Here is a tiny trained network, its code and every weight. The questions are about switching its units off for an input and a class, where a switched-off unit gives its printed mean instead of its output.

import numpy as np


def w(rows, s, z=0):
    codes = np.array(rows[::2]) - 128.0
    scale = np.full(codes.shape[1], s)
    scale[-1] = z or s
    return codes * scale


def norm(h):
    return h / np.sqrt((h * h).mean(-1, keepdims=True) + 1e-5)


def f(y):
    return np.maximum(y, 0)


def log_softmax(a):
    a = a - a.max(-1, keepdims=True)
    return a - np.log(np.exp(a).sum(-1, keepdims=True))


def net(x, mask):
    res = np.array(x, float).reshape(1, 6) / 4 @ E
    u = 0
    for l in range(2):
        y = f(norm(res) @ A[l][:, :-1].T + A[l][:, -1])
        res = res + np.where(mask[u : u + 13], y, B[l][:, -1]) @ B[l][:, :-1]
        u += 13
    return log_softmax(norm(res)[-1] @ U[:, :-1].T + U[:, -1])


A, B = {}, {}
E = w([
[133,123,212,30,118,153,147,52],'x0',
[250,131,187,151,218,71,144,133],'x1',
[108,162,18,72,239,112,91,45],'x2',
[184,201,108,29,151,236,100,242],'x3',
[130,130,123,126,122,129,128,128],'x4',
[174,67,100,158,135,206,123,98],'x5',
],0.0011)
A[0] = w([
[112,218,143,91,113,5,161,166,32],'L0N0',
[99,171,115,101,115,203,126,144,122],'L0N1',
[81,123,43,195,147,127,151,223,56],'L0N2',
[145,124,56,102,194,125,96,50,251],'L0N3',
[127,39,185,178,78,104,119,144,110],'L0N4',
[147,117,73,217,206,92,188,209,94],'L0N5',
[181,104,181,117,68,166,91,206,123],'L0N6',
[64,228,108,81,69,46,183,170,137],'L0N7',
[202,24,63,160,119,236,152,90,33],'L0N8',
[186,190,128,109,143,176,123,174,32],'L0N9',
[160,147,163,145,160,119,109,137,33],'L0N10',
[49,105,111,142,79,128,142,82,81],'L0N11',
[173,86,171,165,183,62,148,81,71],'L0N12',
],0.0027,0.0023)
B[0] = w([
[125,58,201,224,196,253,68,114,159],'L0N0',
[120,89,118,92,124,57,122,169,173],'L0N1',
[177,198,150,144,56,103,53,104,163],'L0N2',
[88,189,165,176,83,145,196,190,254],'L0N3',
[85,214,113,143,128,143,189,143,187],'L0N4',
[157,184,154,106,64,121,64,86,180],'L0N5',
[73,205,103,154,142,150,192,140,200],'L0N6',
[128,56,134,173,156,250,81,120,197],'L0N7',
[39,107,231,173,212,183,16,157,165],'L0N8',
[93,99,107,62,133,93,120,210,155],'L0N9',
[166,98,103,119,130,125,143,116,132],'L0N10',
[181,110,96,81,122,125,117,216,168],'L0N11',
[109,121,62,64,101,144,83,222,167],'L0N12',
],0.003,0.0029)
A[1] = w([
[150,100,220,5,106,130,155,9,27],'L1N0',
[78,190,38,115,212,158,84,76,196],'L1N1',
[67,83,156,168,84,45,194,54,136],'L1N2',
[124,7,113,175,117,13,154,33,11],'L1N3',
[91,99,124,156,110,139,68,159,83],'L1N4',
[64,125,76,126,48,163,97,177,133],'L1N5',
[228,171,214,165,215,103,162,184,208],'L1N6',
[248,117,159,150,212,33,125,143,36],'L1N7',
[109,197,31,104,243,113,138,31,15],'L1N8',
[103,213,148,152,81,171,128,197,224],'L1N9',
[87,147,208,22,128,211,189,108,193],'L1N10',
[106,66,164,192,209,199,91,110,36],'L1N11',
[72,91,140,248,110,70,93,84,166],'L1N12',
],0.0027,0.0013)
B[1] = w([
[175,197,60,250,70,105,19,152,142],'L1N0',
[155,76,253,188,38,141,201,174,166],'L1N1',
[161,160,101,56,211,180,125,194,156],'L1N2',
[167,156,73,2,164,166,121,223,133],'L1N3',
[149,121,139,96,139,114,134,81,155],'L1N4',
[179,65,141,93,150,94,153,47,195],'L1N5',
[42,48,71,90,63,148,132,56,195],'L1N6',
[78,53,85,96,41,168,112,57,141],'L1N7',
[113,111,229,195,51,150,234,185,137],'L1N8',
[136,120,137,111,210,58,158,43,253],'L1N9',
[175,153,66,224,138,69,65,147,211],'L1N10',
[111,105,213,120,203,109,58,109,153],'L1N11',
[171,173,119,35,169,184,102,197,172],'L1N12',
],0.0028,0.0048)
U = w([
[154,149,89,39,175,142,133,220,140],'0',
[98,90,197,177,175,183,68,124,123],'1',
[109,163,173,194,89,124,254,144,108],'2',
[179,197,83,191,74,82,43,110,78],'3',
[99,40,69,75,67,129,143,65,53],'4',
[133,127,130,122,172,91,130,90,255],'5',
],0.0084,0.0025)

Each question gives the input, the list of numbers given to net, and the class t.
The units are the neurons (one row each of A and B). Each row of codes is followed by its name. A weight is (code - 128) times the scale printed after its matrix; where a second scale follows, it is the last column's (A, B and U).
mask holds one flag per neuron, layer by layer. A switched-off neuron (its flag False) gives its mean, the last column of its row in B, instead of its output. The means were averaged over made-up inputs and are rounded, as every weight is.
A unit's drop is (log p(t) with every unit on - log p(t) with that unit switched off) / (log p(t) with every unit on - log p(t) with every unit switched off).
The circuit of an input: a set's keep is (log p(t) with only the set's units on - log p(t) with every unit switched off) / (log p(t) with every unit on - log p(t) with every unit switched off). Starting from the 12 units with the biggest drops (on a tie, the unit counted first), units are removed one at a time, each time the one whose removal leaves the highest keep (on an exact tie, the one counted first), for as long as the keep stays at least 0.8.
units of the circuit, in order: the units of the circuit, biggest drop first
unit that matters most: the unit with the biggest drop
top k neurons: the k neurons with the biggest drops, biggest first
input [-3,8,5,4,-2,-4], class 4: unit that matters most : L1N6
input [-8,-7,-5,-4,-3,-1], class 3: units of the circuit, in order : [L0N2 L0N3 L1N12]
input [8,-2,-7,-4,-1,0], class 3: units of the circuit, in order : [L0N3 L1N0 L1N10]
input [-3,7,7,1,2,1], class 2: units of the circuit, in order : [L1N8 L1N1]
input [2,-3,8,4,5,8], class 1: top 3 neurons : [L0N8 L0N6 L0N4]
input [7,8,-4,-2,3,-2], class 4: top 3 neurons : [L1N6 L1N7 L0N5]
input [0,0,5,5,5,8], class 1: top 2 neurons : [L0N8 L1N1]
input [-8,7,5,4,5,-7], class 3: top 3 neurons : [L0N5 L0N2 L1N5]
input [-4,-6,-2,5,-5,1], class 4: top 2 neurons : [L1N5 L1N10]
input [-1,0,4,6,-5,8], class 1: units of the circuit, in order : [L0N8 L1N1]
input [-4,2,0,6,7,-7], class 1: units of the circuit, in order : [L0N0 L0N7]
input [-3,7,3,2,-2,-5], class 4: units of the circuit, in order : [L1N6 L1N7]
input [7,8,-7,7,7,4], class 4: units of the circuit, in order : [L1N6 L0N3]
input [0,-1,5,-6,6,-4], class 0: top 2 neurons : [L1N12 L0N6]
input [8,0,7,0,3,5], class 3: top 3 neurons : [L1N10 L1N0 L0N6]
input [-8,-6,8,-4,1,0], class 2: units of the circuit, in order : [L1N1 L1N8]
input [8,-6,1,-8,2,0], class 0: unit that matters most : L1N2
input [-5,7,2,-6,7,-5], class 4: units of the circuit, in order : [L1N7 L1N6]
input [-7,-6,5,1,-6,-7], class 1: top 3 neurons : [L0N7 L1N10 L1N1]
input [0,8,-3,-2,5,-6], class 4: units of the circuit, in order : [L1N6 L1N7]
input [-3,-2,3,0,-4,-6], class 1: units of the circuit, in order : [L0N7]
input [-5,4,-2,5,-1,6], class 1: top 3 neurons : [L0N8 L1N10 L1N12]
input [1,-5,-2,-1,-6,-1], class 5: units of the circuit, in order : [L1N6 L1N5]
input [6,7,-8,5,1,3], class 2: top 4 neurons : [L0N6 L1N5 L1N6 L1N12]
